Below is a small trained network, with its code and all its weights. Each question gives an input and a class and asks what happens when units are switched off, that is, made to give their printed mean instead of their output.

import numpy as np


def w(rows, s, z=0):
    codes = np.array(rows[::2]) - 128.0
    scale = np.full(codes.shape[1], s)
    scale[-1] = z or s
    return codes * scale


def f(y):
    return y / 2 * (1 + np.tanh(0.7978845608 * (y + 0.044715 * y**3)))


def log_softmax(a):
    a = a - a.max(-1, keepdims=True)
    return a - np.log(np.exp(a).sum(-1, keepdims=True))


def net(x, mask):
    res = np.array(x, float).reshape(1, 6) / 4 @ E
    y = f(res @ A[0][:, :-1].T + A[0][:, -1])
    res = res + np.where(mask, y, B[0][:, -1]) @ B[0][:, :-1]
    return log_softmax(res[-1] @ U[:, :-1].T + U[:, -1])


A, B = {}, {}
E = w([
[130,133,127,127,123,126,122,131,132,127,127],'x0',
[130,101,89,127,160,178,92,60,218,99,101],'x1',
[93,122,181,94,130,101,110,127,100,92,11],'x2',
[140,128,127,126,129,135,142,128,127,127,122],'x3',
[148,150,90,177,158,75,143,141,144,4,143],'x4',
[125,125,130,119,125,122,109,130,129,126,137],'x5',
],0.017)
A[0] = w([
[121,133,141,128,119,78,142,157,94,137,145,216],'neuron 1',
[130,148,79,155,162,67,134,136,124,55,137,215],'neuron 2',
[142,145,126,133,105,98,153,172,88,191,175,254],'neuron 3',
[167,164,90,166,157,81,148,142,138,103,195,134],'neuron 4',
[125,97,105,140,169,168,97,21,209,119,94,200],'neuron 5',
[130,155,100,124,126,128,137,125,129,182,175,202],'neuron 6',
[119,119,168,112,146,82,108,121,114,113,6,195],'neuron 7',
[127,144,103,123,162,80,128,136,136,38,95,80],'neuron 8',
],0.014,0.0068)
B[0] = w([
[156,164,197,131,121,90,167,189,82,89,81,193],'neuron 1',
[144,100,128,143,172,163,147,173,129,43,102,236],'neuron 2',
[135,93,113,172,133,183,58,75,58,87,87,222],'neuron 3',
[105,117,151,109,132,118,119,153,213,84,39,213],'neuron 4',
[132,156,7,101,55,183,104,129,192,145,198,250],'neuron 5',
[161,120,92,177,149,107,64,82,139,145,146,189],'neuron 6',
[49,234,136,101,67,120,134,107,27,170,130,245],'neuron 7',
[140,145,111,182,85,155,131,106,74,1,182,216],'neuron 8',
],0.012,0.025)
U = w([
[135,146,106,186,103,184,88,53,66,77,160,200],'0',
[86,143,222,91,138,109,128,135,33,254,82,116],'1',
[188,82,95,120,155,120,93,67,210,251,208,252],'2',
[63,183,117,51,67,131,133,83,152,239,119,54],'3',
[152,92,182,148,187,110,127,180,169,91,33,95],'4',
[114,166,203,149,123,41,233,158,62,70,154,41],'5',
[154,98,107,130,160,170,152,209,244,103,176,51],'6',
],0.0092,0.0029)

Each question gives the input, the list of numbers given to net, and the class t.
The units are the neurons (one row each of A and B). Each row of codes is followed by its name. A weight is (code - 128) times the scale printed after its matrix; where a second scale follows, it is the last column's (A, B and U).
mask holds one flag per neuron, in row order. A switched-off neuron (its flag False) gives its mean, the last column of its row in B, instead of its output. The means were averaged over made-up inputs and are rounded, as every weight is.
A unit's drop is (log p(t) with every unit on - log p(t) with that unit switched off) / (log p(t) with every unit on - log p(t) with every unit switched off).
The circuit of an input: a set's keep is (log p(t) with only the set's units on - log p(t) with every unit switched off) / (log p(t) with every unit on - log p(t) with every unit switched off). Starting from all 8 units, units are removed one at a time, each time the one whose removal leaves the highest keep (on an exact tie, the one counted first), for as long as the keep stays at least 0.8.
units of the circuit, in order: the units of the circuit, biggest drop first
most important unit: the unit with the biggest drop
k most important neurons: the k neurons with the biggest drops, biggest first
drop when u is switched off: that unit's drop, to one decimal
input [8,0,-1,3,6,-5], class 4: 2 most important neurons	(neuron 5; neuron 7)
input [4,2,-7,3,1,-1], class 6: 2 most important neurons	(neuron 7; neuron 4)
input [-8,-2,-6,-1,2,2], class 4: units of the circuit, in order	(neuron 4; neuron 5)
input [-1,-1,-8,-4,7,3], class 4: 2 most important neurons	(neuron 4; neuron 5)
input [-2,2,0,-1,3,-2], class 6: units of the circuit, in order	(neuron 7; neuron 3)
input [5,0,-2,-2,2,-7], class 4: units of the circuit, in order	(neuron 5; neuron 7)
input [3,-7,2,1,-2,-1], class 1: most important unit	neuron 8
input [-6,-7,0,4,1,7], class 4: units of the circuit, in order	(neuron 7; neuron 8)
input [3,4,-1,4,-2,-7], class 2: 2 most important neurons	(neuron 7; neuron 2)
input [-5,-3,7,-3,0,5], class 1: 2 most important neurons	(neuron 7; neuron 2)
input [6,-2,1,-4,-4,0], class 1: 2 most important neurons	(neuron 8; neuron 5)
input [7,3,0,-2,5,-3], class 6: 2 most important neurons	(neuron 7; neuron 3)
input [3,-6,-8,-2,2,-3], class 4: drop when neuron 4 is switched off	0.5
input [-5,6,3,-6,-4,-4], class 3: drop when neuron 8 is switched off	0.0
input [4,-3,-7,-8,7,-6], class 4: units of the circuit, in order	(neuron 4)
input [1,-8,-5,1,1,3], class 4: drop when neuron 5 is switched off	0.3
